Below is a small trained network, with its code and all its weights. Each question gives an input and a class and asks what happens when units are switched off, that is, made to give their printed mean instead of their output.

import numpy as np


def w(rows, s, z=0):
    codes = np.array(rows[::2]) - 128.0
    scale = np.full(codes.shape[1], s)
    scale[-1] = z or s
    return codes * scale


def f(y):
    return y / 2 * (1 + np.tanh(0.7978845608 * (y + 0.044715 * y**3)))


def log_softmax(a):
    a = a - a.max(-1, keepdims=True)
    return a - np.log(np.exp(a).sum(-1, keepdims=True))


def net(x, mask):
    res = np.array(x, float).reshape(1, 3) / 4 @ E
    y = f(res @ A[0][:, :-1].T + A[0][:, -1])
    res = res + np.where(mask, y, B[0][:, -1]) @ B[0][:, :-1]
    return log_softmax(res[-1] @ U[:, :-1].T + U[:, -1])


A, B = {}, {}
E = w([
[158,181,148,91,81,143,244,209,199,132],'x0',
[170,95,44,84,81,170,112,115,55,58],'x1',
[96,91,201,159,109,182,148,185,87,93],'x2',
],0.011)
A[0] = w([
[3,192,246,234,222,57,123,115,222,215,33],'neuron 1',
[89,56,209,223,67,205,128,186,56,86,81],'neuron 2',
[100,91,161,179,206,94,54,58,55,150,70],'neuron 3',
[103,109,121,196,222,87,52,74,40,92,84],'neuron 4',
[118,59,133,196,168,116,31,79,93,146,3],'neuron 5',
[79,49,243,188,137,181,141,183,78,91,58],'neuron 6',
[172,174,43,90,184,19,94,65,174,167,36],'neuron 7',
],0.0048,0.0033)
B[0] = w([
[72,122,58,60,80,179,131,95,55,70,254],'neuron 1',
[114,109,102,136,22,72,104,92,161,153,230],'neuron 2',
[147,173,163,125,113,114,198,151,150,121,222],'neuron 3',
[173,177,175,118,105,129,198,149,113,116,234],'neuron 4',
[172,174,132,109,51,139,193,156,146,119,200],'neuron 5',
[140,98,89,173,13,88,117,68,174,172,215],'neuron 6',
[125,109,95,149,82,67,124,70,154,174,194],'neuron 7',
],0.011,0.0068)
U = w([
[176,231,220,116,109,135,254,202,195,121,129],'0',
[84,79,29,52,108,203,89,89,10,12,100],'1',
[129,58,103,205,96,37,80,60,223,250,107],'2',
[108,87,213,167,210,138,58,142,100,123,254],'3',
[129,87,188,231,213,158,105,177,142,135,88],'4',
[126,109,190,244,209,171,84,170,142,143,84],'5',
],0.0084,0.016)

Each question gives the input, the list of numbers given to net, and the class t.
The units are the neurons (one row each of A and B). Each row of codes is followed by its name. A weight is (code - 128) times the scale printed after its matrix; where a second scale follows, it is the last column's (A, B and U).
mask holds one flag per neuron, in row order. A switched-off neuron (its flag False) gives its mean, the last column of its row in B, instead of its output. The means were averaged over made-up inputs and are rounded, as every weight is.
A unit's drop is (log p(t) with every unit on - log p(t) with that unit switched off) / (log p(t) with every unit on - log p(t) with every unit switched off).
The circuit of an input: a set's keep is (log p(t) with only the set's units on - log p(t) with every unit switched off) / (log p(t) with every unit on - log p(t) with every unit switched off). Starting from all 7 units, units are removed one at a time, each time the one whose removal leaves the highest keep (on an exact tie, the one counted first), for as long as the keep stays at least 0.8.
units of the circuit, in order: the units of the circuit, biggest drop first
most important unit: the unit with the biggest drop
top k neurons: the k neurons with the biggest drops, biggest first
input [-6,7,8], class 2: units of the circuit, in order => [neuron 2; neuron 6]
input [0,-2,-2], class 3: units of the circuit, in order => [neuron 6; neuron 2; neuron 5; neuron 4]
input [-3,0,2], class 3: units of the circuit, in order => [neuron 1; neuron 7]
input [6,-8,3], class 1: most important unit => neuron 1
input [3,-2,4], class 2: units of the circuit, in order => [neuron 4; neuron 3]
input [-4,2,4], class 0: units of the circuit, in order => [neuron 1; neuron 4]
input [3,2,4], class 2: units of the circuit, in order => [neuron 1; neuron 4; neuron 3]
input [-6,0,6], class 0: top 3 neurons => [neuron 4; neuron 3; neuron 5]
input [-7,-6,-7], class 0: units of the circuit, in order => [neuron 3; neuron 4]
input [0,3,6], class 2: top 3 neurons => [neuron 1; neuron 2; neuron 6]
input [0,1,3], class 3: top 3 neurons => [neuron 1; neuron 7; neuron 5]
input [-8,-8,-4], class 0: top 2 neurons => [neuron 3; neuron 4]
input [3,4,-7], class 2: top 2 neurons => [neuron 1; neuron 7]
input [0,-4,-1], class 1: top neuron => [neuron 1]
input [-3,5,-8], class 2: top 2 neurons => [neuron 7; neuron 1]
input [-6,-7,7], class 1: top 2 neurons => [neuron 1; neuron 7]
input [0,5,7], class 2: units of the circuit, in order => [neuron 1; neuron 2]
input [-6,6,-4], class 0: top 2 neurons => [neuron 4; neuron 1]
input [7,-4,-8], class 2: top 2 neurons => [neuron 7; neuron 4]
input [1,-3,5], class 2: most important unit => neuron 6
